(in the rows, 100 means zero)
Each row of numbers stands for one node and depends on some of the facts below. Use the named rows to name the rest.

There are 2 kinds of fact about the nodes: μ, β.
basteflik β:b
beba μ:dredes,zuvur,broklevan β:c
bedror μ:stiples,gukom,dogru β:a
bizul β:c
bostigo β:b
braplam β:b
braplin μ:miskas β:a
breflak μ:vefluzil,sterok,kodruk β:b
briboklu β:b
broklevan β:a
brupa μ:rodral,braplam,skeskomol β:a
dogru β:c
dozon μ:plepas β:b
drapavak β:b
dredes β:b
drufe β:b
fiklok β:c
fisi β:b
fleskal μ:sostar β:b
fletrol μ:mulim,tolo,rugil β:c
fligroklo β:c
fliplu β:a
flofo β:b
gefu β:a
gralir μ:broklevan β:c
greper β:b
gukom β:c
katak β:c
klakle μ:drapavak β:b
klazus μ:gefu β:a
klodor β:c
kodruk β:b
kopokom μ:tolo,bizul β:b
labus μ:sostar,patrel β:c
limas μ:drufe β:a
lipotrar β:b
mevafon μ:vefli β:a
miskas β:b
mitri μ:gefu,katak,suplu β:b
moko μ:plozar,briboklu,tiril,semin β:a
mugupa β:c
mulim β:a
nidor β:b
pabram μ:vobopok,sturi β:b
patrel β:a
plagil μ:tuplusul β:c
plegestuk μ:trogris,riru β:c
plepas β:a
plitril β:a
pliza μ:bostigo,basteflik β:a
ploplak μ:fiklok,vipam β:c
plozar β:a
riru β:b
rodral β:c
rugil β:b
seflu μ:tolo,fisi β:c
semin β:c
skeskomol β:a
sostar β:b
stemus μ:flofo β:c
sterok β:b
stiguskur β:c
stiples β:b
stuluzuk β:c
sturi β:a
suplu β:c
takleski μ:lipotrar,katak β:c
tiril β:b
tolo β:c
tralo μ:gefu,zuvur,drapavak,sturi β:c
triflak μ:mugupa β:b
trogris β:c
trubal μ:stuluzuk,nidor,fligroklo,klodor,zipluk β:a
tuful μ:fiklok,fliplu β:b
tuplusul β:b
vefli β:a
vefluzil β:a
vipam β:c
vobopok β:c
zeva μ:klodor β:b
zipluk β:a
zuvur β:a

Named rows:
[109,56,98,87,98,106,106,120,92,100,95,109,88,111,94,95,111,101,110,102,103,80,92,104,111,117,111,91,93,71,72,97,101,99,99,116,119] : vobopok
[110,103,111,90,88,95,84,101,139,90,84,88,83,112,109,109,99,119,103,134,106,104,96,109,77,108,109,66,85,94,99,98,103,109,125,105,85] : pabram
[115,176,106,80,100,97,79,107,135,92,114,103,80,104,100,90,117,98,120,104,84,124,96,109,90,74,99,87,99,101,107,86,111,107,102,69,76] : fleskal
[87,93,84,118,105,102,103,84,98,105,102,99,116,93,105,76,106,92,88,98,100,103,104,85,112,98,99,105,108,117,118,110,101,89,75,116,81] : plepas
[105,134,112,94,97,98,90,100,118,95,100,95,92,99,103,114,93,109,101,108,98,112,105,106,77,98,97,86,97,103,108,96,106,107,117,88,90] : dozon
[107,127,105,89,94,96,94,100,104,100,99,103,93,105,94,105,86,93,107,101,93,99,120,101,87,105,103,86,98,103,107,92,115,105,115,93,89] : miskas
[104,92,106,101,109,111,107,119,90,99,111,106,93,93,96,115,115,110,102,86,101,100,82,107,97,96,90,114,102,81,81,101,92,98,93,91,124] : stemus
[106,127,106,88,93,97,95,99,104,99,98,101,92,105,96,105,85,93,106,102,93,100,120,102,87,106,103,87,98,103,107,92,115,106,116,95,89] : flofo
[109,119,106,88,79,105,123,97,93,104,99,98,76,93,84,105,85,82,112,106,75,97,127,105,58,128,78,76,92,94,124,104,110,123,103,125,97] : braplam
[118,130,109,85,88,93,81,80,127,106,103,91,109,102,108,143,89,95,94,101,129,97,83,100,77,93,100,88,92,73,124,110,107,98,120,84,113] : tuful
[119,79,97,84,98,103,104,100,81,114,113,110,114,103,91,129,102,79,101,71,123,72,80,97,111,101,101,113,101,49,97,108,103,91,93,96,143] : vipam
[87,94,87,121,107,101,100,83,104,103,102,95,116,92,110,81,109,97,85,101,102,108,97,86,108,95,98,105,107,118,118,112,95,90,77,110,84] : plitril
[108,128,105,89,93,97,94,102,103,99,99,103,91,105,96,105,88,94,106,101,91,100,123,101,86,105,102,85,100,102,107,93,115,105,114,95,87] : basteflik
[91,70,87,116,90,99,97,86,129,97,91,81,116,102,133,79,103,107,89,126,106,110,87,98,110,99,108,94,92,107,110,120,89,93,92,116,57] : klazus
[91,102,100,125,127,91,99,93,84,104,79,85,139,64,117,50,102,86,97,85,86,81,95,92,115,99,101,96,117,145,94,115,98,81,89,105,102] : plozar
[105,87,104,96,106,109,110,119,83,101,110,110,95,96,93,109,110,102,105,83,100,94,88,106,101,100,94,113,103,80,82,99,94,99,93,95,124] : stiguskur
[97,121,92,103,117,94,105,68,102,93,102,96,84,119,90,113,79,120,107,114,111,106,113,106,86,73,88,102,90,119,97,86,102,122,136,71,109] : zeva

Rows to name:
No name comes twice in this set of rows, the named rows included.
[84,104,72,117,108,105,100,90,100,91,106,97,141,95,112,95,96,123,65,102,88,116,113,64,120,126,103,85,123,124,119,103,109,85,67,102,84] | vefluzil
[90,54,79,111,103,99,94,83,115,101,84,102,102,108,94,64,122,98,89,124,108,86,101,79,117,116,117,74,99,109,106,104,107,91,76,144,95] | broklevan
[105,60,105,96,109,107,98,118,107,96,93,107,79,105,89,105,131,121,101,113,111,88,73,101,97,112,105,86,93,72,71,96,96,102,93,116,138] | gralir
[113,90,99,79,81,92,90,102,119,97,81,98,84,120,102,92,87,95,112,127,98,84,120,105,96,121,122,62,85,92,96,92,116,108,126,117,81] | drapavak
[98,68,79,102,127,104,128,86,55,102,112,117,87,121,74,101,91,104,113,84,109,80,111,102,120,81,87,126,100,95,70,83,100,115,112,83,144] | klodor
[99,112,85,99,115,92,110,67,87,99,102,104,84,128,82,106,71,106,112,107,107,95,130,101,98,80,93,99,92,119,96,81,110,122,137,78,111] | nidor
[79,77,62,126,128,98,119,50,83,103,106,101,106,115,91,77,90,103,92,104,113,97,112,84,124,72,90,121,102,132,106,101,98,106,96,96,103] | zipluk
[120,77,94,81,97,103,102,99,75,117,113,114,117,105,91,128,99,72,102,68,124,67,82,95,114,103,103,115,101,47,97,107,106,90,92,96,144] | fiklok
[110,93,102,83,90,93,85,102,122,95,80,101,78,118,88,97,103,103,108,130,103,85,113,97,90,124,121,54,87,93,95,86,117,110,117,122,101] | dredes
[89,84,83,118,91,111,132,79,88,109,103,96,100,83,91,76,107,80,92,102,83,102,110,87,86,121,75,96,102,107,136,123,95,106,62,144,88] | skeskomol

The same nodes again, as new rows of numbers:
Some rows with their names:
[116,83,92,98,94,121,75,112,116,74,108,114,101,102,111,99,94,105,110,108,89,98,116,98,89,160,95,109,94,95,103,91,102,84,85,93,103,112,104,75,131,98,133,104,108,75,121,93,101] : seflu
[99,103,95,97,99,100,123,101,94,114,105,106,101,114,110,94,94,99,105,77,89,98,110,107,103,116,98,96,100,92,93,98,88,110,96,96,95,99,108,104,112,104,100,101,90,115,88,98,100] : braplin
[101,111,97,99,102,90,119,98,93,116,109,94,112,109,104,108,108,98,111,85,98,103,105,114,100,93,98,108,115,85,79,104,95,117,109,102,96,99,106,91,93,102,104,93,87,111,85,100,99] : skeskomol
[113,118,91,105,107,84,122,95,100,110,98,102,123,101,106,105,95,105,106,80,103,108,96,96,105,104,127,104,94,86,73,95,99,121,108,104,100,90,88,101,87,103,105,94,90,87,88,103,84] : broklevan
[115,99,93,111,105,99,90,102,113,87,118,94,110,79,98,115,102,116,96,97,121,100,101,75,96,119,115,112,93,105,68,106,111,102,106,97,110,97,84,86,92,103,102,99,100,73,108,104,102] : vobopok
[85,92,112,95,100,98,98,94,89,105,88,96,100,107,89,109,116,91,99,129,105,96,93,111,98,52,93,88,104,103,106,111,103,100,107,101,95,103,100,110,88,99,89,106,105,115,86,104,112] : sterok
[114,113,98,100,104,93,128,94,106,116,107,107,121,87,107,105,90,102,99,90,109,110,101,91,110,111,124,91,82,89,72,91,101,123,110,104,101,84,80,110,72,90,95,103,93,89,74,121,102] : gefu
[108,109,81,115,105,102,99,107,106,79,121,96,105,88,109,96,109,124,96,87,97,88,109,65,100,134,132,110,84,111,79,110,100,95,85,93,108,101,98,112,89,117,91,103,100,101,110,95,66] : tralo
[115,120,99,98,104,91,127,96,108,114,109,101,122,89,107,104,90,100,102,83,99,110,102,91,108,115,124,93,84,90,77,94,103,120,107,105,100,87,86,112,78,95,91,101,89,90,79,120,82] : zuvur
[106,81,96,95,92,134,83,116,115,77,121,105,99,125,113,103,114,101,119,124,81,88,130,97,90,157,94,103,98,90,85,112,106,78,93,87,100,117,108,63,119,99,124,116,107,97,109,98,96] : fletrol
[91,107,106,112,107,99,88,97,90,93,77,103,74,122,101,99,115,97,118,83,110,102,77,107,101,90,92,83,105,112,127,116,103,93,82,98,103,100,100,61,123,112,84,84,108,103,116,75,112] : zeva
[92,88,100,98,93,105,84,106,103,79,70,113,110,117,106,99,114,86,116,117,79,96,101,119,93,83,101,91,94,94,126,96,100,87,82,93,96,115,106,97,115,101,117,103,109,94,112,88,93] : kopokom
[105,113,97,101,101,93,116,100,99,112,107,100,107,105,107,96,93,95,107,74,89,108,104,112,104,111,96,102,107,87,101,93,93,114,103,101,97,96,111,97,110,104,101,94,88,109,92,99,86] : plitril
[116,106,102,104,108,113,84,101,108,96,110,95,63,106,100,85,86,115,113,92,118,117,92,84,103,144,89,100,110,103,103,104,110,79,101,109,104,86,98,46,109,94,106,90,107,78,111,93,112] : stuluzuk
[89,101,104,96,100,91,94,95,94,102,77,101,104,92,89,101,106,93,96,110,106,98,80,113,98,62,97,98,103,108,115,96,100,101,97,105,100,102,99,120,85,95,94,96,106,94,108,96,115] : flofo
[106,99,103,102,101,101,97,94,102,111,118,99,100,73,92,114,99,116,97,116,115,110,106,92,87,115,92,108,118,101,99,95,98,95,122,101,100,90,110,84,101,100,111,105,101,93,89,114,110] : fiklok
[82,95,103,103,98,96,93,98,88,97,86,102,97,104,96,96,116,90,97,106,92,90,93,110,98,65,95,90,102,109,122,105,95,97,86,95,96,108,107,112,101,109,86,101,102,122,103,93,102] : fleskal

Rows to name:
No name comes twice in this set of rows, the named rows included.
[96,90,96,101,100,108,99,103,99,101,128,109,90,79,101,121,103,118,97,101,108,91,116,90,83,140,84,100,104,114,104,100,91,96,102,93,101,99,110,90,109,111,100,108,101,108,95,101,126] | ploplak
[104,93,107,99,95,112,91,99,109,110,129,98,92,68,92,119,94,110,95,114,107,111,108,96,87,133,79,99,114,104,110,93,101,98,116,101,99,94,112,80,101,102,100,108,99,95,88,121,113] | vipam
[107,117,98,101,100,99,127,101,105,107,112,103,115,98,114,97,94,100,103,71,82,97,107,92,107,115,114,89,83,97,84,99,97,119,90,97,104,94,95,111,84,107,82,103,88,108,84,111,78] | klazus
[107,79,98,88,95,107,81,112,111,97,115,81,85,103,92,82,69,97,71,114,110,88,110,90,110,105,88,129,96,102,67,95,106,91,110,109,111,108,86,126,99,74,111,105,100,98,117,101,106] | semin
[100,91,99,88,97,96,109,108,101,111,107,88,101,119,99,85,70,78,87,85,99,94,107,114,118,91,88,115,96,89,68,90,98,116,105,105,104,109,88,121,105,82,98,99,89,113,100,105,101] | plozar
[91,91,89,93,96,96,115,113,91,100,104,95,90,131,112,67,77,89,86,75,84,77,119,107,119,102,90,117,91,97,75,102,86,107,88,92,105,114,96,130,130,100,97,101,90,138,112,89,92] | moko

Now the same nodes, written a new way:
Some nodes and their rows:
[93,84,105,113,109,82,124,91,105,129,112,97,120,81,110,82,98,111,87,100,84,82,109,90,88,111,101,152,95,97,91,90,107,96,114,73,114,99,123,100,101,110,91,97,93,84,83,102,76,108,145,94,107,127] : breflak
[114,68,118,113,88,100,83,109,92,99,113,92,93,90,91,106,86,100,112,98,105,102,96,78,109,102,83,118,118,88,91,99,96,78,108,67,112,99,108,97,86,121,86,106,126,107,77,95,87,91,81,89,104,109] : zuvur
[85,86,114,104,103,68,115,105,103,125,92,106,118,78,107,108,80,106,106,102,76,103,109,107,84,111,105,143,100,105,109,98,87,111,111,89,107,103,96,102,106,95,96,109,90,86,98,115,99,110,118,103,106,118] : zeva
[89,80,125,92,86,85,84,101,96,97,115,82,120,94,109,121,89,89,103,97,97,71,88,96,116,94,79,82,135,105,99,109,98,98,91,85,81,115,89,106,88,107,102,116,112,98,112,92,106,98,100,86,110,104] : fligroklo
[100,82,117,95,84,91,95,91,97,104,118,75,120,95,109,104,100,90,100,90,108,71,97,80,119,94,81,88,126,105,88,108,100,88,87,74,82,110,95,108,91,115,101,108,108,98,105,91,93,96,108,83,109,105] : suplu
[102,94,112,101,65,96,67,74,86,98,105,74,113,99,109,118,76,93,103,62,99,83,108,88,99,99,76,83,105,128,94,106,96,111,79,75,53,120,93,113,95,127,122,104,130,92,116,72,93,97,76,87,99,105] : vipam
[81,86,133,117,90,110,82,89,88,81,123,62,111,94,132,98,104,107,68,92,76,75,76,94,108,82,96,98,134,126,97,100,133,116,96,73,88,111,123,98,104,120,114,116,134,100,110,66,93,92,113,88,110,111] : trogris
[92,90,119,102,92,91,99,84,94,101,105,79,117,94,114,104,97,95,97,80,96,71,98,86,112,102,86,99,118,108,96,107,95,108,86,85,97,109,92,110,101,113,105,114,106,100,115,91,97,95,108,99,104,95] : stiguskur
[99,72,124,125,79,94,78,114,70,66,77,89,77,103,107,62,86,111,100,72,96,107,82,66,88,93,102,116,138,99,88,89,116,131,113,69,101,110,101,74,82,151,109,83,165,109,82,97,76,115,71,105,109,137] : vefli
[93,87,116,115,103,91,120,76,100,123,94,84,125,91,113,99,104,99,96,79,101,70,108,72,113,114,88,112,111,103,92,100,86,101,78,87,107,101,87,116,101,106,111,112,95,96,115,104,87,93,121,102,106,92] : beba
[122,117,104,108,116,108,119,102,95,92,109,95,133,88,124,93,95,123,104,90,85,94,119,110,85,104,97,166,79,95,105,118,89,121,110,86,122,98,120,91,128,118,50,123,76,91,110,88,104,108,140,125,92,106] : fleskal
[66,93,140,78,116,56,111,96,87,83,88,100,102,95,113,79,103,80,89,76,82,64,81,99,120,106,97,115,135,107,103,101,84,153,99,108,140,102,68,114,116,107,102,110,87,129,109,127,112,101,111,121,105,83] : plagil
[97,70,93,128,104,90,93,87,82,81,74,109,91,97,94,94,73,112,121,64,79,73,91,90,83,144,93,116,98,67,107,105,90,120,113,93,154,115,87,85,76,132,82,95,125,94,98,97,84,101,104,129,93,88] : limas
[92,86,116,116,103,91,119,76,100,123,94,84,124,92,112,99,104,99,96,79,100,71,108,72,114,114,89,113,111,102,92,100,85,102,78,87,108,101,87,116,101,105,110,113,95,97,115,104,88,93,121,103,107,93] : gralir
[138,97,116,116,102,133,75,118,83,60,126,88,108,101,111,105,90,117,113,94,104,93,96,97,106,95,75,133,107,79,99,120,98,99,112,73,126,99,125,84,106,136,40,127,116,111,96,69,105,91,94,113,91,94] : patrel
[129,113,107,89,96,107,94,115,91,73,131,85,129,92,122,99,92,116,107,101,92,94,109,117,92,84,90,141,93,97,100,125,104,108,118,72,96,107,128,83,119,127,40,120,90,94,101,75,109,112,127,105,94,118] : sostar
[117,100,131,101,99,95,100,76,87,102,111,92,70,87,92,79,100,86,93,63,100,120,111,76,113,100,98,158,89,120,87,90,84,115,104,70,149,77,111,125,140,123,101,109,106,136,65,104,84,76,68,113,88,79] : pliza

Rows to name:
No name comes twice in this set of rows, the named rows included.
[92,76,122,145,100,94,101,99,75,84,53,99,81,100,110,55,90,120,96,62,91,107,92,59,81,112,109,140,124,96,92,82,102,144,105,81,127,101,93,82,91,141,119,87,151,106,91,111,71,113,84,124,106,125] | mevafon
[95,80,85,81,78,64,88,99,84,77,104,96,107,91,101,94,72,103,120,81,75,75,92,115,75,114,101,102,100,86,106,118,109,116,128,80,99,132,98,77,81,133,72,84,110,78,92,88,93,124,123,101,97,126] | drufe
[99,90,110,94,90,74,105,100,97,109,107,94,111,82,107,99,85,103,104,95,82,104,108,105,86,98,104,136,98,109,101,104,98,108,115,76,97,106,107,98,109,110,89,103,98,90,90,100,95,110,115,97,103,123] | greper
[107,75,120,121,97,101,86,102,89,95,101,98,91,90,96,106,82,104,109,89,94,103,95,85,101,109,89,127,112,91,99,99,92,98,109,77,126,98,105,99,96,118,90,111,126,109,84,96,90,91,82,105,100,99] | plitril
[101,100,101,112,82,78,98,77,93,125,82,98,111,84,107,106,67,109,107,67,78,115,128,99,68,113,102,143,72,126,103,95,85,124,99,80,78,107,101,109,111,115,117,97,109,80,100,95,85,109,94,106,94,119] | tuful
[117,82,113,119,69,105,55,92,82,93,100,91,87,96,92,119,62,103,117,71,97,114,106,86,89,105,80,111,99,113,97,98,93,101,100,69,83,108,107,102,89,132,108,102,149,99,87,76,86,93,48,95,93,108] | fliplu
[79,88,133,51,93,40,93,125,86,73,114,104,90,85,103,80,87,80,100,101,74,97,80,124,100,83,108,128,130,109,104,105,102,138,134,88,115,108,90,95,116,113,77,97,91,120,74,123,115,118,105,100,105,124] | tuplusul
[86,87,125,108,88,94,89,106,91,89,125,77,105,81,125,92,92,116,74,107,63,107,86,112,83,76,113,135,115,126,104,97,137,115,124,66,88,108,139,87,113,117,99,105,126,90,86,77,91,108,119,86,109,139] | riru

Now the same nodes, written a new way:
Known rows:
[83,81,82,127,92,113,111,96,102,87,104,115,96,104,71,71,97,108,101,72,91,114,93,84,104,91] : riru
[104,110,73,103,96,63,89,100,126,144,116,64,103,104,125,79,98,89,119,122,144,105,76,107,91,80] : broklevan
[88,74,72,132,92,101,113,88,94,84,109,109,90,103,67,67,98,113,102,63,84,113,95,87,99,101] : kodruk
[94,61,89,109,103,108,117,85,82,90,103,134,96,98,92,129,108,103,124,52,43,110,102,86,97,99] : breflak
[88,73,74,131,93,101,114,88,93,85,109,110,89,105,66,68,98,112,102,64,84,112,95,88,99,101] : sterok
[66,82,82,100,101,128,94,104,126,101,93,105,87,118,123,144,107,83,126,65,73,110,65,72,92,71] : pabram
[98,112,68,100,96,65,84,103,134,148,113,53,100,109,134,85,98,85,120,122,148,104,67,103,87,74] : sturi
[130,90,79,112,99,46,113,83,86,134,124,91,112,87,98,69,98,107,118,109,114,104,108,119,97,103] : skeskomol
[95,113,64,104,95,63,82,104,139,147,115,47,97,112,135,79,97,86,118,123,155,104,62,103,85,72] : gefu
[117,125,96,68,82,119,104,145,93,85,77,98,84,82,83,97,110,107,53,135,122,90,97,109,107,169] : bizul
[95,79,80,76,79,146,141,144,105,105,80,164,94,81,83,135,121,91,108,90,84,119,78,71,116,140] : kopokom
[122,85,104,100,136,89,85,90,115,137,86,110,156,67,119,53,110,120,120,116,152,62,111,110,154,68] : plozar
[82,80,89,116,95,121,112,99,103,89,101,124,98,105,82,94,100,102,108,72,84,113,93,82,105,89] : greper
[111,117,119,88,105,101,81,100,85,75,90,80,92,98,103,110,98,107,71,108,89,82,115,116,97,122] : stiguskur
[125,99,90,105,99,60,109,92,96,137,118,97,118,88,103,75,98,99,117,119,125,105,106,114,102,94] : vefli
[130,91,101,90,106,65,112,91,90,141,114,114,123,86,120,116,105,92,132,112,99,102,110,113,102,92] : mevafon
[88,130,95,94,99,100,60,107,116,82,89,36,75,118,118,94,93,101,66,112,119,84,81,109,86,106] : katak

Which node is each row?
No name comes twice in this set of rows, the named rows included.
[44,93,138,106,120,129,150,77,104,84,106,144,85,124,78,124,106,102,132,100,101,116,126,72,85,83] | zeva
[86,75,73,133,91,103,112,90,96,84,109,107,91,105,64,60,96,114,98,67,92,113,94,86,101,98] | sostar
[65,88,72,120,91,119,97,103,126,93,101,93,86,117,95,86,98,96,107,75,104,113,69,75,96,79] | lipotrar
[130,91,84,110,100,49,111,84,89,135,123,95,114,88,100,73,100,105,119,111,115,104,109,119,98,100] | patrel
[91,67,87,115,100,110,115,89,89,89,103,129,97,100,86,112,104,104,117,58,57,110,100,85,101,98] | fleskal
[96,118,113,67,111,109,62,106,107,88,81,63,81,112,150,169,105,88,92,98,73,79,87,106,84,103] | beba
[124,116,109,48,89,127,110,148,84,91,68,120,90,75,104,152,118,97,71,126,90,89,101,106,109,172] | seflu
[89,128,97,89,101,101,59,107,115,83,88,39,74,117,124,107,95,98,70,111,112,83,81,107,85,104] | suplu
[65,80,81,95,101,129,92,105,128,103,92,104,86,120,131,155,109,80,129,62,68,109,62,72,90,70] | mitri
[85,109,160,74,137,77,156,67,92,135,118,141,106,108,122,159,111,89,162,145,117,108,148,102,80,84] | trubal
[90,121,110,63,113,112,56,108,114,92,80,55,78,116,162,182,106,82,95,98,72,79,77,104,79,97] | tralo

